[128 = 0]
1 [116 120 223 117 140 123 152 125 123 119  96 127 110  62 134 143 139 115
 131  89 164 103 154 141 120 103 104 131 141  97 106 112 111  99 110 255
 118 147 108]
2 [117 116 129 130 234 128 129 120 110 118 127 127 111  82 103 130 139 111
 139 130 147 222  86 117  77 144 124 104 139 182 129 139 103 116 119 106
 125 123 101]
3 [128 240 129 148 138 145 121 148 150  55 119 115 142  75 117 157  98 132
 136 136 132 114 154 113 121 147 118 137 153 150 123 116 134 112 153 115
 125 114 120]
4 [136 118 116 128 128  82 115 131 130 133 120 120 121  92 120 169 100 164
  99 147  91 130 110 122 142 146 114 179 153 129 120 141 167 127 137 146
 106 148 140]
5 [123 129  88 105 132 126 139 153 148 145 135 105  92 255 126 105 141 110
 148 125 152 174 108 138  99 139 145 151 172 155 128 141 175 170 120 162
 138 125 153]
6 [114 135 121 131 115 125 131 133 119  80 148 120 119  96 163 104 167 121
 110 150 146 146  77 102 109 151 100 160 101 148 124 168 126 135  95 133
 142 114 119] | 4 2 3 5
7 [143 177 173 121  89 117 129 126 114  90 123 109 116 132 150  58 106 129
 129 223 117 111 112 139  91 114 149 168 117  74 111  86 196 141 148 127
 116  92 145] | 6 4 3 5
8 [147 153 143 110 124 128 124 119 109  69 110 162 119  74 118 149 138 109
 119 122  90 127 104 126 104 127 150 111 121 111 120 128 118 119 115 115
 151 139 115] | 6 3 4 2
9 [104 147 149 122 123 184 125 143  93  74 107 116 159 105 115 133 104 115
 153 115 157 122  98 105 108 134 112 133 135 161  89 115 160 118 132 132
 127 134 122] | 3 8 6 4
10 [119 116 120 117 111 117 115 120 159  94 116 127 184  89 128 132 121 142
 128 124 134 115  80 149  98 132 144 108 120  70 127 137 110  85 111 150
 105  95 114] | 8 6 9 4
11 [127 122 134  97 255 168 119 176 103  85 117  99 107  78 125 127 123 114
 117 112 143 144 141 116 119 130 138 115 167 141 108 113  97 100 141 137
 131 106 158] | 2 9 8 3
12 [148 134 142 117 102 149 113 133 112  65 148 124 124  79 142 128 111 136
 146 114 115  94 112 125 131 122 135 119 111  75 118 157 132 107 124  95
  87 131 109] | 8 10 9 6
13 [107 122 153 112 102  96 143 139 121 127 135 121  97  97 115 135 107 162
 120 121 116 146 118 135 140 138 141 117 125  82 140 105 144  76 139 149
 113 133 142] | 4 10 12 8
14 [106 158 130 124 172 144 128 126 158 108 133 110 130  80 136  94  78 126
 171 120 149 147 169 121  98 102 140 138 138 104 128 107 168 121 123  95
 130 171 140] | 9 3 12 13
15 [145 126 163 111 127 109 122 126 132  78 136 120 173  98 158 153 115 158
 126 128 122 129 113 160  85 167 142 137 125  99 115 142 168  80 101 120
 114 107  89] | 10 12 8 13
16 [122 196 148 106 149  81 151 144  64  80 127 107 134  82 161 128 107 158
 148 114  78 125 157 165  86 122 115 111 160 147 105 113 122 125 146 114
  92 115 100] | 3 8 15 12
17 [152 119 165 116 119 142 117 133 115  46 148 107 116  91 118 145 130 152
 161 130 163 151  96  99 216 152 130 110 121 229 107 120 120 189 112 118
 156  96 121] | 9 6 8 3
18 [131 157 134 119  95  77 130 101 100 132 126 124 133  80 169 132 128 135
 149 140 117 104 124  80 160 116 136 119 125 130 159 124 127  98 116 124
  97 134 119] | 13 12 8 4
19 [111 105 137 128 135 180 128 124 139  13 121 116  89 114 125 112  78 120
 142 129  95 131 103 100  91 132 138 172 145 103  94 122 158 126 167  86
 131 120 128] | 9 12 8 14
20 [128 121 146 129 104  99 148 106 122 151 145 114 121 120 122 121 126 121
 115 114 121 147 118 156 218 228 120 122 141  98 140 139 129 100 139 102
  78 150 151] | 13 4 18 12
21 [119 135 147 172 173 153 114 137 127 164  91 146 142 134 138 107 140 121
 121 163 101  98 105 219 109 142 129 145 119  94 115 130 185 117 111 168
  99 111 115] | 15 10 4 13
22 [162 180 173  92  85  70 129 133  96  72 115 144 112  91 132 165  76 123
 128 134 123 111 131 140  89 134 121 195 144 114 121 108 148 100 157 108
 100 108  84] | 15 16 8 12
23 [111  91 141 114 152  77 154 119 149 150 140 109 145  85 156 133 113 104
 177 117 138 117 139 137 132 145 129 107 139 107 163 134 127 108 122 119
 112 126  94] | 18 13 10 15
24 [128 148 150 110 162  95 100 137 117  73 101 123 176  99 115 162 122 130
 131 154 109 141  94 115 134 149 137 183 139 155 149 114 165  84 125 179
 135 137 128] | 4 15 9 8
25 [112  75 114 155 227 177  95 153 166 145 119  91 124 138 118 120 132  88
 122 112 142 112 127 130  97 117 129 147 121 151 112 122 145 143 109 153
 127 157 136] | 11 14 21 9
26 [140 131 144 101 143  95 165  96 132  75 136 162  99  26 130 197  87 131
 142 130 137 100 146 100 242 123 106 106 128 117 130 120 156  95 152  94
  96 128  86] | 18 12 23 13
27 [139 180 178 108  92  84 131 108 135  78  96 124 180  56 171 138  98 192
 153 136 141 147 139 130 133 139 127 127 128 122 135 125 120  99 150 131
 111 127 142] | 18 15 13 3
28 [134 110 119 153 126  84 122 116 140 100 106 175 112  84  96  97 158 128
 103 143 121 130 140 218  86  97 108 140 115  74 119 120 109 106 137 126
 119 114 141] | 10 8 13 21
29 [100 119 109 125 109  92 134 119 159  88 139 181 125 147 145 185 105 137
 120 129  96 152 118  91 170 117 107 117 147 117  94 131 147 132 114 143
  91 105 137] | 4 13 18 8
30 [124 133 111 136  88 133 102 176 126  74 121  98 187 160 199 124 109 136
 136 123 167 128 129 115 137 126 129 126  96 166 117 184 255 162 120 133
 116 129 137] | 9 6 15 12
31 [135 105 153 135  58 112 118 134 126 104 115 163 127 104 105 127  86 170
 114 138 126 116 117 132 182 144 131 116 138  96 143 121 128 171 125 111
  78  96 124] | 13 12 29 4
32 [128 138 146 118 131 154 101 115  96 219 145 160 147 104 128  99 106 169
 139 147 141 144 105  98 164 131 144 117 123 101 131 122 135 101 103 109
 100 106 124] | 18 13 31 23
33 [139 115 137 138 111 143 144 104 120  74 118 146 104  78 150 119 105 156
 126  96 154 152  91 162 105 164 165 117 183  96 114 107 128 252 101 101
 114 130 108] | 31 8 12 19
34 [114 138 151 104  88 157 116 151  85 119 109 188 117 124 126 128 129 139
 112 139 160 140 136  94 101 156 155 117 125 120 124  95 167  88 134 121
  81  99 126] | 13 9 32 8
35 [146 156 143  89 119  98 103 134  86  79 153 105 135 135 134 127  85 141
 141 138 115 132 184 100 130 158 116 124 113  89 119 124 128  80 113 117
 103 137 140] | 12 13 18 15
36 [ 95 151 154 138 154 124 134 137  96 125 129 134 138  63 113 105 113 151
 170 122 235 132 138 127  86 136 132 108 180 156 149 130 187 107 132 148
  86 164 137] | 14 9 34 23
37 [108 147 181 134  77 132  94 113 103  74 147 113 147  50 127 171 105 147
 129 128 106  78  84  90 255 131 136 163 156  95 128 123 211  80 176 109
 106  95 133] | 26 12 18 31
38 [ 94 133 131 131  95 114 149 151 107 116 106 141  86  81 101 118 121  92
 124 127 144 116 159 114 133 116 121 122 113  98 116 104 138 161  92 129
 121 111 149] | 13 8 31 34
39 [131 154 134  89 146 122 109 121 133 124  80 195 127  91  88 114 132 125
 124 137 118  95 124 191 127 139  95 116 160 141 134 131  88 164  99 144
 191 116 113] | 8 28 38 10
40 [141 107 105 114  90 140 120 134 135 110 134 147 132 112 119 120 108 114
 147 154  90 138 123 162  68 114 108 248 123 150 118 114 255  98 190 107
  95 140 116] | 4 22 19 7
41 [125 127 163 142  68 156 127 125 106  66 138 121 108 118 133 130 108 154
 116 135 124 109 155 155 180 156 147 119 140 114 157 120 139 120 101  99
  94 135 115] | 31 12 13 35
42 [117 143 113 149  98 115 141 134 151  89 124 109 147  52 134 102  83 122
 140 132 164  97  93 141 115 123 128 169 124 208 126 138 143 114 133 123
  99 134  81] | 9 6 3 18
43 [120 127 179 119  99  70 116 146 131  82 126 138 245 111 171 160  89 111
 128  98 122 113  99 101 155 117 181 118 127  69 112 156 117 104 131  94
 129 130 107] | 10 15 12 27
44 [147 145 128  99 103  64 139 156 111 113 125 111 120  89 123  99  96 241
 120 159 127  91 107 169 110 128 150 118 121 125 143 116 107 114 175 108
  91 131  93] | 13 27 16 31
45 [152 112 101 155 177 133 122  98 117 204 130 144 179 122 147 145 131 142
 120 113 162 102  89 132 111 133 104 117  89 140 137  90 155 140 110 115
 116 144 130] | 32 25 23 21
46 [107 101 135 142 141 155 137 133 125 111 142 105 145 106 147 128 121 132
 112 123 129  85  96 117 140 119 120 114 155 110  97 130 184  97 153 133
 113 133 176] | 9 13 12 4
47 [118 146 173 114 159  63 109 113 124  92 129 106  90 111 121 163 113 128
 129 116 160 118 173  87 100 114 132 146 152 110 108 136 157  84 131 119
 130 128 116] | 35 13 22 14
48 [133 145 123 136  59  58 111 136 100  44 133 192 201  30 126 152  88 142
 149 109 131 104  71 100 140 141 160 126 139  69 118 110 129  79 161  61
  79  98 112] | 43 12 10 27
49 [113 168 127 115 114  92 140 143 113  57 125 144 158  99 137 108  99 108
 123 121  93 115 134 111 103 138 126 134 136 175 103 114 146 122 122  94
 161 142 114] | 8 9 3 16
50 [144 125 164 113 114 133 117 109 110 126 131  98 140 148 157 114  88 172
 143 117 121 123 143 124 102 148 127 140 113 116 121 166 138 115 146 143
  79 102 101] | 15 35 12 13
51 [123 147 158 100 131 120 113 131 128  92 135 142 209  70 144 129 126 106
 148 134 109 109  67 109 106 148 132 105 142 148 128 106 126 129 150 108
 138 135 111] | 49 8 9 10
52 [120 146 114 150 131  86 115 109 160  75 137 126 146  63 128 105 128 137
 112  94 127 127  76 121 124 127 111 115 113 109 154 141 114 139 125 130
  90 106 112] | 10 12 6 8
53 [ 97 157 165 117 174  99 105 129 217 101 107  88 109 106 103 137  78 109
 161 131 131 133 192 106 161 143 139  93 166 130 114 146 114 109 124 124
 135 147 104] | 47 14 23 3
54 [112 100 122 117 169 171 113 109 136  96 113  81 104 145 128 157 126  97
 113 120 137 116 110 126 135 102 157 141 117 134  73 115 139 114 130 145
 135 171 128] | 25 46 9 8
55 [ 98 143 130  80 160 119 108 130 130  80  97 120 117  75 137 124 113 139
 119 102 163 119  89 138 104 136 137 131 116  81 126 124 201  91 142 110
 137 132 159] | 46 13 14 15
56 [149 149 130 120 102  95 114 113 115  88 174 118 117 108 166 116 181 168
 110 119 161 121  76 105 129 146 135 128 107 161 133 128 160 110 132 151
 121 136  98] | 6 18 52 15
57 [126 153 188 143 132  91  94 140 195  84 129 107 155  31 129 128 121 130
 120 124 109  95 131  97  77 128 145 174 124  92 100 110 246 122 147 120
 140 130 114] | 55 15 47 14
58 [105 141 108 105 127  36 105 140 137 128 147 117 101 130 173 125  92 133
 131 122 151 144 111 103 213 144 138 127 109  82 131 124 127 113 140 140
 111 112 126] | 13 18 29 23
59 [140 184 161 140 133 114 113 148 142 165 136 120 213  73 124 109  89 168
 133 118 166 105  95 106 108 143 131 126 109 233 103 131 137 142 119 144
 112 153 136] | 42 51 9 45
60 [155 112 131 131 156  87 136 147 115 104 132  91 107 247 115 117 115 107
 139 154  93 151 147 118 118 132 146 143 124  99 151 131 111  97 122 133
 111 100 121] | 35 50 5 13
61 [120  93 106 104 149 174 129 147 129 163 107 121 101 136  96 121 121 114
 115 148 143 135 111 114 118 101 124 118 104 156 118 113 112 151 130 135
  85 119 166] | 25 54 38 46
62 [132 138 129 146 147 118  94 115 130  96 132 103 107  93 153 143 135 129
 129 134 186 176 193 133 111 129 117 122 118 133 141 132 109 128 113 119
  94 143 119] | 47 14 35 23
63 [117 138 137 140 154  79 140 127 125 107 110 121 134  86 106 182 118 121
 124 153 109 129 120 118  91 133 129 176 131  87 112 130 170 114 119 142
  91 123 147] | 4 24 47 13
64 [134 223 127 153 113 167 123 116 206  96 121 108 196 105 136  85 125 163
 116 128 115 119  87  99 110 129 161 158 125 170 120 120 166 116 145  86
  76 138 116] | 3 42 59 51
65 [158 108 140 121 115 127 155 118  86  96 132  76 101 120 167 174 255 177
 153 121 127 111 100 112 135 167 172 117 159 141 168 102 126 132 113 126
  93  96 109] | 56 18 41 6
66 [111 130 145 144 108 106 139 100  97  69 131 109 134  89 111 108 149 119
 134 131  96 116 123 123 122 132 127  80 120  87 123 149 129  85 112  97
 119  88 104] | 12 8 10 52
67 [ 89 148 163  98 165  78 133 112  88  92 121 115  95  86 161 129 121 137
 126 157 140 102 157 130  72 119 105 132 134  78 110 115 172 123 108 136
 151 121 122] | 47 63 55 38
68 [217 122 119 135  82 104 160 122 122  66 158 150 101 127 132 137 139 144
 144 121  95 145 114  90  75 120 148 139 119 120 139 135 123 105 123  61
 135 110 117] | 8 12 66 49
69 [138 113 112 154 108 155 126 116  62  97 140 104 135 159 128 115 124 139
 121 117 145 124 111  94  96 106 133 127  87 156  88 138 175 110 135 136
 120 179 135] | 9 54 46 56
70 [118 225 150 111  82  87 112 112 111 151 158 159 139  60 133  99  96 144
 192 124 118 109 121 125  75 136 151 131 122 198 117  94 143 133 130  97
 137 113 133] | 49 59 51 18
71 [149 120 143 115  57  89 122 115 140 103  98 103 152  58 155 115 123 130
 167 162 101 107 124  85 152 151 138 129 118 100 105 161 138 125 125 129
 141 135 111] | 18 12 27 66
72 [106 130 101 112  82 115 144 101 106 127 134 121 165  79 152 104  87 116
 123 100 144 119  87 141 199 122 150 119 117 153 128 140 126 122 123 105
 103 129 103] | 18 42 52 12
73 [140  78 152 164  82 154 116 137 112 150 143 121 127 131 136 103 123 154
 128 118 160 116  99 152 132 125 154 113 115 122 155 162 160  91 179 115
 152 124 141] | 46 13 50 69
74 [172 121 162 116 107 119 130 124 100  86 148 120 108 110 149 105 180 127
 143 141 129 146 114 106 148 113 139 113 151 133 126 109 109 121  98 139
 176 142  89] | 8 56 6 18
75 [101 185 152 135 137 173 117 132 139  76 100 131 107  77 128 109 109 124
 133 127 139 122 115 129 126 126 116 127 135 165 104 111 228 109 193 100
 139 128  93] | 9 3 55 49
76 [108 142 120 157  78  71 134 120 133  71 155 187 119 123 137 112  87 134
 144 111 125 116  90  90 148 130 122  99 161 128 167 103 111 100 130 113
 141 126 109] | 18 52 49 29
77 [105 140 133  90 101 111 124 137 122  74 116 161 119 149 148 109 109 142
 129 104 109 147  90  70 104 137 113 153 177 111 119  91 140 161 113 121
 140 113  92] | 49 76 29 8
78 [118 140 111 117 120 109  94 184 108 118 139 102 152 216 172 133 117 133
 175 138 121 152 148 115 109 136 140 132 155 189 134 107 153 155 129 157
  96 139 168] | 5 60 30 50
79 [113 235 136 154 172 182  94  96 158 115 120  63 140 129 131 102 140 117
 160 101 146 143 158  98  93 135 117 131 158 194 113 118  79 220 127 117
 132 149 137] | 3 62 14 9
80 [122 173 180 111  33  49 127 138 104  34 131 252 142   1 113 159  95 149
 133 135  97 108  95  92 120 120 165 111 116  74 123 106 117 103 160  89
  85 127  82] | 48 22 8 76
81 [136 136 115 115  65 106 126 139 110  63 110 113  89  58 122 110 157 171
 101 103 110 100  81 113  88 155 186 114 127  88 140 133 132 136 127 110
 121  90 126] | 8 12 66 52
82 [113 135 129 151 107 113 127 103 114 136 140 120 123  69 108 127  94 156
 133 150 128 136 111 100  78 116 129 133 125 251 128 147 149 129 154  84
 106 156 109] | 42 59 70 49
83 [ 85 128 136 112 201 255 116 112 164 142  93 152 101 124 108 109 151 133
 103 132 102 126 116 162  94 124 132 154 125 109 111 128 102 107 167 162
 112 148 165] | 61 25 54 21
84 [117 134 152 117 146  99 113 118 131 108 133 116 123  94 101 139 116 118
 116 122 134 117  90 103 176 130 160  94 129 121 140  98 103 174 115 165
 255 139 111] | 74 8 39 51
85 [136 135 148 102  58 143 131 140  98 109 121 107 105  65  83 136 139 150
 119 100 130 137 155 135 182 105 150 134 129 118 109 121 114 111 130 119
 111 133  97] | 41 13 12 38
86 [145 142 137  93 106  94 127 116 116  68 130 112 159  88 146 100 121 135
 143 129 116 122  95 114 109 152 113 128 101 255 120 139 141 130 154 113
 134 142 116] | 49 82 42 51
87 [169 127 131 114 107 104 146 131  93  83 120 132 123 139 168 169 110 147
 143 121 128 112 125  87 102 129 122 119 139 116 139 127 118 103 114 110
 113 142 160] | 35 18 68 12
88 [145 113 154 142 119 126 120 102  87 114 116  82 145 119 186 161 114 164
 139 108 126 147 141 103 141 120 129 137 127 103 131 133 134 140 130 146
 101 144 139] | 50 87 18 62
89 [101 134 118 122 107 116 139 113 103 143 135  96 111 153 130 149 124 136
 112 138 117 138 120 116 132 124 134 139 122 242  93 122 113 121 140 146
 106 118 137] | 82 61 86 69
90 [140 134 149 152  96  92  97 127 100  48 126 110 134  68 143 133 119 157
 113 145 140 131 146 118 164 136 156 116 149  80 116 115 134 128 107 112
 119 117 106] | 41 12 66 31
91 [128 124 146 150  56 104 115 133 124  93 116 111 209  84 161 160  91 144
 222 116 118 136 144 123 135 123 138 128 133 110 124 111 167 122 122 128
  87 136 138] | 27 88 71 18
92 [123 143 148 123 128  85 163 120 130 124 122 123 114  73 142 109  88 142
 139 145 117 130 106 101  99 125 127 111 145 147 128 114 128  99 169 110
 118 103 103] | 18 13 23 49
93 [116  60  85 150 144 157 128 136 143 200 123  99 135 144  80  83 111 114
 121 102 161 144 147 109 138 126 149 138 105 180 110 141 162 137 125 153
 193 119 144] | 25 61 73 54
94 [165 148 144 115 132 108 121 125  93 240  94 205 153 228 127 131 123 146
 202 121 121  86  98 134 113 126 141 126 105  98 157 151 119 117 103 116
 110 131 173] | 32 45 87 50
95 [ 91 128 120 113 126 122 135 135 115 155 126 100  89 110 126 103 101 162
 148 113 101 148 140 105 108 146 110 140 176 147 123  98 144 150 140 146
 109 107 130] | 92 13 4 77
96 [159 131 124 164 106  93 140 130 143 120 128 108 229 117 174 115  83 161
 173 131 123  93 112 119 122 142 142 195 125 110 118 110 145 131 124 133
 101 113 116] | 91 50 15 88
97 [106 255  94 114 119  83 115 138  70  46 151 179 128  94 139 111 121 167
 176 116 129 121  89 136  92 107 130 112 135 138 146 138 155 125 116 107
 206 125 122] | 49 70 8 76
98 [125 183 153 130  89 128 144 121  96 156 135 141 156 102 137 115 168 199
 129 137 130 139 129 105 141 127 143 130 103 107 160  97 128 124 120 119
 102 155 120] | 18 32 13 88
99 [111 148 157 121  91 101 107 120  62  62 130 124 154  27 129 141  90 150
 159 129  81 104 146  83 116 136 202 118  98 115 136 132 105 163  88 101
 178 128 105] | 8 90 71 49
100 [107 158 162 122  81 235 115 110 118  60 154 101 135  68 135 133 117 124
 118 123 141  86 101 114 127 125 103 108 131 121 122  99 182 108 131 140
 116 116 137] | 9 46 12 75
101 [204 124 125 123  95 109 111 111  84  99 112  87 127 112 169 175 126 142
 174 117 116  81 117 108 137 126 142 118 152 188 126 136 164 109 123 120
  84 114 119] | 87 18 88 50
102 [125 159 144 138 110  88 135 113 119 160 117 150 129 105 135 130 137 138
 134 122 152 119  79 141 185 110 155 136 128 104 137 137 158  98 149 120
 112 130  96] | 18 72 13 98
103 [132 219 186  90 120 163 150 130 100 114 148  83 125 113 137 133 115 147
 137 129 146 152 219 110  90 146 110 119 123 130 103 146 142  88 158 111
 128 125 120] | 35 3 50 47
104 [117 131 133 128  83  82 144 135 112  53 108 131 104  64 126 162 126 170
 157 145 160 179 129 132 127 132 136 140 112 113 177 130 142 128 127 130
 162 109 102] | 90 13 27 8
105 [110 255 137 181 136 157  83 119 144  86 117 129 170  81 152 114 108 118
 137  98 144 122 107 111 105 138 151 123 146 162 117 155  94 170 108 109
  91 128 123] | 3 79 64 52
106 [131 142 132 123  89  81 145 137 109  78 124 130 120  90 113 149 102 131
 117 158 125 102 122  99  89 133 134 108 152 137 135 128 132  94 123 106
 167 125 112] | 49 92 8 87
107 [146 132 156 133 171 111 130 115 119  94 171 125 131  28 133 134 145 149
 154 115  99 146 154 152  92 181 146 118 125  41 130 119 198 102 149  89
  81 100 106] | 15 12 66 63
108 [119 223 254 124  86  82  94 128  94  84 102 161 145  52 125 136  78 143
 128 114 136  97 147 134 123 127 147 159 109  94 130  97 133 117 154 151
 123 102 114] | 22 27 90 3
109 [157 121 131 146  98  98 132 109  93 123 155 131 210  46 135 123 115 109
 165 174 102 152 120 135 185 127 125 201 159 132 153 113 172 141  91 135
 105 127 123] | 96 91 18 4
